Below are the code and all the weights of a small trained network. Each question names an input and a class and asks about switching units off, where a switched-off unit gives its printed mean instead of its output.

import numpy as np


def w(rows, s, z=0):
    codes = np.array(rows[::2]) - 128.0
    scale = np.full(codes.shape[1], s)
    scale[-1] = z or s
    return codes * scale


def norm(h):
    return h / np.sqrt((h * h).mean(-1, keepdims=True) + 1e-5)


def f(y):
    return y / 2 * (1 + np.tanh(0.7978845608 * (y + 0.044715 * y**3)))


def log_softmax(a):
    a = a - a.max(-1, keepdims=True)
    return a - np.log(np.exp(a).sum(-1, keepdims=True))


def net(x, mask):
    res = np.array(x, float).reshape(1, 4) / 4 @ E
    u = 0
    for l in range(4):
        y = f(norm(res) @ A[l][:, :-1].T + A[l][:, -1])
        res = res + np.where(mask[u : u + 3], y, B[l][:, -1]) @ B[l][:, :-1]
        u += 3
    return log_softmax(norm(res)[-1] @ U[:, :-1].T + U[:, -1])


A, B = {}, {}
E = w([
[139,169,85,123,58,2,151,70,100,10,149],'x0',
[195,80,86,98,160,152,37,58,57,60,175],'x1',
[122,140,154,148,145,119,112,113,154,121,124],'x2',
[197,49,225,85,92,39,199,167,189,188,57],'x3',
],0.003)
A[0] = w([
[52,168,182,151,218,221,13,236,13,236,177,52],'L0N0',
[200,10,180,95,250,163,147,197,146,189,89,7],'L0N1',
[249,75,202,31,122,192,4,79,115,181,125,64],'L0N2',
],0.0032,0.0015)
B[0] = w([
[198,92,212,86,113,64,129,168,124,166,194,249],'L0N0',
[101,148,111,196,41,173,168,161,225,88,114,252],'L0N1',
[89,115,63,253,99,142,187,128,49,9,156,227],'L0N2',
],0.0062,0.0031)
A[1] = w([
[231,39,37,191,195,14,164,174,144,129,202,138],'L1N0',
[199,162,173,83,24,11,131,226,246,251,241,201],'L1N1',
[85,30,60,49,206,168,100,19,101,63,82,1],'L1N2',
],0.0028,0.00068)
B[1] = w([
[75,82,255,154,239,203,130,102,105,204,72,163],'L1N0',
[130,195,68,64,156,73,20,124,100,172,139,253],'L1N1',
[200,229,67,123,246,64,115,120,183,142,59,131],'L1N2',
],0.0055,0.0044)
A[2] = w([
[181,2,215,138,150,99,93,108,59,97,164,102],'L2N0',
[168,79,160,118,115,86,151,159,120,122,74,112],'L2N1',
[147,96,126,131,137,153,143,142,191,159,77,1],'L2N2',
],0.0051,0.0009)
B[2] = w([
[178,116,144,79,180,252,209,134,230,157,56,255],'L2N0',
[145,111,197,160,233,158,114,181,90,140,180,164],'L2N1',
[155,137,3,132,95,178,115,96,129,66,85,133],'L2N2',
],0.007,0.0024)
A[3] = w([
[109,94,91,118,2,172,115,131,197,199,104,81],'L3N0',
[43,189,104,110,98,28,161,134,118,152,183,41],'L3N1',
[83,125,85,96,150,161,82,113,142,109,205,249],'L3N2',
],0.0044,0.0012)
B[3] = w([
[63,70,67,122,156,70,68,1,112,64,79,211],'L3N0',
[147,80,160,141,110,221,155,159,123,114,178,252],'L3N1',
[134,86,170,148,93,68,223,143,127,134,32,181],'L3N2',
],0.0057,0.0028)
U = w([
[148,188,231,26,94,41,42,225,96,223,213,149],'0',
[72,118,140,218,11,222,219,172,106,31,200,253],'1',
[221,89,213,86,229,254,206,114,159,152,90,107],'2',
[188,195,82,117,168,32,115,33,28,59,118,44],'3',
[53,83,37,129,63,66,24,82,193,137,51,39],'4',
],0.0076,0.0025)

Each question gives the input, the list of numbers given to net, and the class t.
The units are the neurons (one row each of A and B). Each row of codes is followed by its name. A weight is (code - 128) times the scale printed after its matrix; where a second scale follows, it is the last column's (A, B and U).
mask holds one flag per neuron, layer by layer. A switched-off neuron (its flag False) gives its mean, the last column of its row in B, instead of its output. The means were averaged over made-up inputs and are rounded, as every weight is.
A unit's drop is (log p(t) with every unit on - log p(t) with that unit switched off) / (log p(t) with every unit on - log p(t) with every unit switched off).
The circuit of an input: a set's keep is (log p(t) with only the set's units on - log p(t) with every unit switched off) / (log p(t) with every unit on - log p(t) with every unit switched off). Starting from all 12 units, units are removed one at a time, each time the one whose removal leaves the highest keep (on an exact tie, the one counted first), for as long as the keep stays at least 0.8.
circuit, biggest first: the units of the circuit, biggest drop first
most important unit: the unit with the biggest drop
top k neurons: the k neurons with the biggest drops, biggest first
k most important neurons of layer l: the k neurons of layer l with the biggest drops, biggest first
drop of u: that unit's drop, to one decimal
input [8,4,-7,2], class 2: circuit, biggest first : [L2N0; L1N0]
input [4,1,-8,-3], class 3: circuit, biggest first : [L0N1]
input [-5,-3,4,-4], class 0: top 2 neurons : [L0N0; L1N1]
input [-7,-7,-7,2], class 4: circuit, biggest first : [L3N0; L2N2]
input [-8,-4,3,3], class 4: top 2 neurons : [L0N1; L3N0]
input [0,2,-6,8], class 1: circuit, biggest first : [L0N1; L0N2]
input [-1,1,8,4], class 1: top 2 neurons : [L0N2; L1N1]
input [2,8,3,3], class 2: top 4 neurons : [L2N0; L0N1; L1N0; L1N1]
input [-2,0,6,5], class 4: circuit, biggest first : [L0N1; L3N0]
input [2,2,-8,-1], class 3: top 4 neurons : [L0N0; L1N2; L0N1; L2N0]
input [-5,0,1,-5], class 0: top 3 neurons : [L0N0; L1N1; L0N2]
input [6,1,3,1], class 2: circuit, biggest first : [L1N0; L2N0]
input [0,4,4,2], class 1: top 2 neurons : [L0N2; L0N0]
input [1,-8,-2,3], class 0: circuit, biggest first : [L1N1]
input [-2,7,-6,7], class 1: top 2 neurons : [L0N1; L0N2]
input [0,-8,0,0], class 0: top 4 neurons : [L0N2; L0N1; L1N1; L2N0]
input [8,-5,2,3], class 0: 2 most important neurons of layer 0 : [L0N2; L0N1]
input [-8,-3,-8,0], class 0: circuit, biggest first : [L0N0; L1N1]
input [1,-8,0,1], class 0: top 3 neurons : [L0N2; L0N1; L1N1]
input [3,0,1,1], class 0: circuit, biggest first : [L0N2]
input [-8,-8,-5,6], class 4: top 2 neurons : [L3N0; L2N2]
input [-6,-3,-3,3], class 4: top 2 neurons : [L0N1; L3N0]
input [0,2,1,-5], class 2: top 3 neurons : [L0N0; L1N1; L0N1]
input [-3,8,-6,5], class 1: top 2 neurons : [L0N2; L0N1]
input [-7,5,-6,4], class 1: drop of L0N2 : 0.7
input [-5,-1,6,6], class 4: drop of L0N0 : 0.0
input [-2,-5,-4,6], class 4: most important unit : L0N0
input [7,3,-3,4], class 2: drop of L2N0 : 0.2
input [-2,6,8,-7], class 2: drop of L1N1 : 0.1
